Below is a small trained network, with its code and all its weights. Each question gives an input and a target symbol and asks what happens when units are switched off, that is, made to give their printed mean instead of their output.

import numpy as np


def w(rows, s, z=0):
    codes = np.array(rows[::2]) - 128.0
    scale = np.full(codes.shape[1], s)
    scale[-1] = z or s
    return codes * scale


def norm(h):
    return h / np.sqrt((h * h).mean(-1, keepdims=True) + 1e-5)


def f(y):
    return y / 2 * (1 + np.tanh(0.7978845608 * (y + 0.044715 * y**3)))


def softmax(a):
    e = np.exp(a - a.max(-1, keepdims=True))
    return e / e.sum(-1, keepdims=True)


def log_softmax(a):
    a = a - a.max(-1, keepdims=True)
    return a - np.log(np.exp(a).sum(-1, keepdims=True))


def net(x, mask):
    ids = ['αβδμξπτφψ'.index(c) for c in x.split()]
    T = len(ids)
    res = E[ids] + P[:T]
    u = 0
    for l in range(2):
        q, k, v = (norm(res) @ M[l].T for M in (Q, K, V))
        z = softmax(np.where(np.tri(T) > 0, q @ k.T / 3**0.5, -1e9)) @ v
        res = res + np.where(mask[u], z, O[l][:, -1]) @ O[l][:, :-1]
        u += 1
        y = f(norm(res) @ A[l][:, :-1].T + A[l][:, -1])
        res = res + np.where(mask[u : u + 4], y, B[l][:, -1]) @ B[l][:, :-1]
        u += 4
    return log_softmax(norm(res)[-1] @ U[:, :-1].T + U[:, -1])


Q, K, V, O, A, B = {}, {}, {}, {}, {}, {}
E = w([
[175,121,198,126,83,50,111,99,164],'α',
[216,134,87,93,173,83,95,89,186],'β',
[213,106,142,67,126,130,128,133,212],'δ',
[192,132,91,80,213,170,131,96,149],'μ',
[118,98,221,191,88,153,146,96,151],'ξ',
[94,122,132,249,169,108,115,100,183],'π',
[93,114,132,200,175,182,165,177,179],'τ',
[131,159,169,66,158,154,118,9,143],'φ',
[95,158,96,103,100,82,219,108,170],'ψ',
],0.013)
P = w([
[49,1,109,66,137,83,114,169,98],'0',
[91,49,140,92,159,88,137,141,148],'1',
[114,82,154,114,159,90,134,147,154],'2',
[146,105,149,132,154,100,142,146,158],'3',
[161,130,154,144,143,113,144,142,153],'4',
[181,152,147,157,131,121,141,141,139],'5',
[203,174,142,172,124,130,147,144,127],'6',
[229,192,138,184,113,149,164,142,125],'7',
],0.0099)
Q[0] = w([
[162,166,177,156,169,149,193,114,153],'0.h1',
[138,98,169,139,163,149,44,115,165],'0.h1',
[183,156,126,153,124,91,254,54,162],'0.h1',
],0.0095)
K[0] = w([
[168,254,130,156,116,109,155,121,162],'0.h1',
[85,133,111,118,135,102,205,145,151],'0.h1',
[195,234,159,184,122,176,143,150,137],'0.h1',
],0.0079)
V[0] = w([
[204,81,162,157,164,98,2,86,109],'0.h1',
[124,102,145,175,224,228,199,197,91],'0.h1',
[77,180,71,211,178,52,125,77,108],'0.h1',
],0.0065)
O[0] = w([
[90,154,143,86,65,227,44,170,174,95],'0.h1',
[127,200,202,98,138,31,64,178,109,4],'0.h1',
[179,118,209,5,142,220,255,222,106,47],'0.h1',
],0.0065,0.0027)
A[0] = w([
[96,193,80,135,241,131,137,224,135,154],'0.n1',
[3,227,96,69,28,149,101,131,116,248],'0.n2',
[128,121,110,176,169,150,129,33,144,8],'0.n3',
[28,171,31,206,120,199,112,135,124,194],'0.n4',
],0.0053,0.0016)
B[0] = w([
[153,87,61,140,84,121,97,97,194,156],'0.n1',
[145,162,128,152,165,101,179,2,149,118],'0.n2',
[150,171,74,126,62,77,96,79,75,248],'0.n3',
[143,176,154,165,111,173,194,198,156,130],'0.n4',
],0.008,0.0013)
Q[1] = w([
[93,223,116,176,121,145,214,128,249],'1.h1',
[16,124,59,67,119,125,118,188,3],'1.h1',
[163,155,80,119,37,112,120,103,180],'1.h1',
],0.0065)
K[1] = w([
[255,169,148,146,88,150,105,124,97],'1.h1',
[76,8,98,113,138,119,72,148,108],'1.h1',
[145,187,135,209,184,184,110,142,86],'1.h1',
],0.0072)
V[1] = w([
[92,193,104,27,69,43,194,129,209],'1.h1',
[85,191,240,114,31,130,157,2,23],'1.h1',
[184,246,80,94,233,191,98,43,111],'1.h1',
],0.0057)
O[1] = w([
[197,71,133,255,120,127,190,168,72,253],'1.h1',
[126,89,72,124,238,127,132,137,182,54],'1.h1',
[41,18,176,142,138,97,102,110,108,23],'1.h1',
],0.0089,0.0034)
A[1] = w([
[140,73,131,164,104,180,158,148,182,144],'1.n1',
[154,193,238,58,170,2,124,150,77,79],'1.n2',
[128,111,178,46,113,51,153,132,176,254],'1.n3',
[71,72,138,102,184,126,127,77,142,133],'1.n4',
],0.0073,0.0049)
B[1] = w([
[104,79,72,71,140,140,126,111,107,237],'1.n1',
[160,61,8,149,123,127,106,254,149,123],'1.n2',
[78,154,180,139,243,129,153,121,74,253],'1.n3',
[123,145,91,173,68,157,132,227,145,138],'1.n4',
],0.0097,0.0045)
U = w([
[163,109,28,108,87,213,143,135,174,3],'α',
[81,65,174,77,71,172,157,99,105,64],'β',
[111,159,95,204,44,90,84,100,132,148],'δ',
[65,126,199,142,151,53,77,146,44,114],'μ',
[122,194,121,125,199,100,103,99,187,75],'ξ',
[151,179,195,75,133,186,154,196,105,128],'π',
[143,152,112,167,103,86,95,254,136,116],'τ',
[59,57,106,127,191,135,100,162,170,151],'φ',
[162,100,114,172,156,103,205,121,100,199],'ψ',
],0.012,0.0045)

Each question gives the input, a string of symbols that net reads in full, and the target symbol t.
The units are the heads (3 rows each of Q, K, V and O) and the neurons (one row each of A and B). Each row of codes is followed by its name. A weight is (code - 128) times the scale printed after its matrix; where a second scale follows, it is the last column's (O, A, B and U).
mask holds one flag per unit, layer by layer, with each layer's heads first. A switched-off unit (its flag False) gives its mean, the last column of its rows in O or B, instead of its output. The means were averaged over made-up inputs and are rounded, as every weight is.
A unit's drop is (log p(t) with every unit on - log p(t) with that unit switched off) / (log p(t) with every unit on - log p(t) with every unit switched off).
The circuit of an input: a set's keep is (log p(t) with only the set's units on - log p(t) with every unit switched off) / (log p(t) with every unit on - log p(t) with every unit switched off). Starting from all 10 units, units are removed one at a time, each time the one whose removal leaves the highest keep (on an exact tie, the one counted first), for as long as the keep stays at least 0.8.
units of the circuit, in order: the units of the circuit, biggest drop first
most important unit: the unit with the biggest drop
k most important neurons of layer l: the k neurons of layer l with the biggest drops, biggest first
input τ ξ φ π, target φ: most important unit	0.h1
input ξ α ψ μ β ξ, target β: units of the circuit, in order	(1.h1, 1.n1)
input δ μ ψ β α, target β: units of the circuit, in order	(0.h1, 1.n1)
input β δ δ δ δ φ, target δ: units of the circuit, in order	(0.n3, 0.h1)
input ψ φ α, target φ: units of the circuit, in order	(1.h1, 0.h1, 1.n1)
input ψ μ ξ φ μ ψ δ β, target δ: units of the circuit, in order	(1.n3, 1.h1)
input α ξ ψ π β ψ, target β: units of the circuit, in order	(0.h1, 1.h1)
input ψ β ξ, target β: 3 most important neurons of layer 1	(1.n1, 1.n3, 1.n2)
input ξ φ τ τ ψ π τ π, target τ: units of the circuit, in order	(0.h1, 1.n2)
input δ ψ δ μ δ, target μ: units of the circuit, in order	(1.h1, 1.n3)
input φ ψ φ φ δ, target φ: units of the circuit, in order	(1.h1, 0.h1)
input ψ π π δ, target π: units of the circuit, in order	(1.h1, 0.h1)
input δ δ δ δ τ β, target τ: units of the circuit, in order	(1.n2, 0.h1)
input ψ ξ ξ τ, target ξ: 2 most important neurons of layer 0	(0.n1, 0.n3)
input μ π ψ δ π α ξ, target π: 3 most important neurons of layer 0	(0.n3, 0.n2, 0.n1)
input π μ ψ β π ψ α ψ, target α: 2 most important neurons of layer 1	(1.n3, 1.n1)
input ξ φ ξ, target φ: most important unit	1.h1
input φ φ τ δ, target τ: 2 most important neurons of layer 1	(1.n2, 1.n1)
input ξ β δ ξ δ μ, target δ: 2 most important neurons of layer 1	(1.n3, 1.n1)
input δ π δ ξ μ, target ξ: most important unit	0.n1
input μ ψ δ π, target δ: 2 most important neurons of layer 0	(0.n1, 0.n3)
input ψ π β ψ μ α, target μ: 2 most important neurons of layer 1	(1.n3, 1.n4)
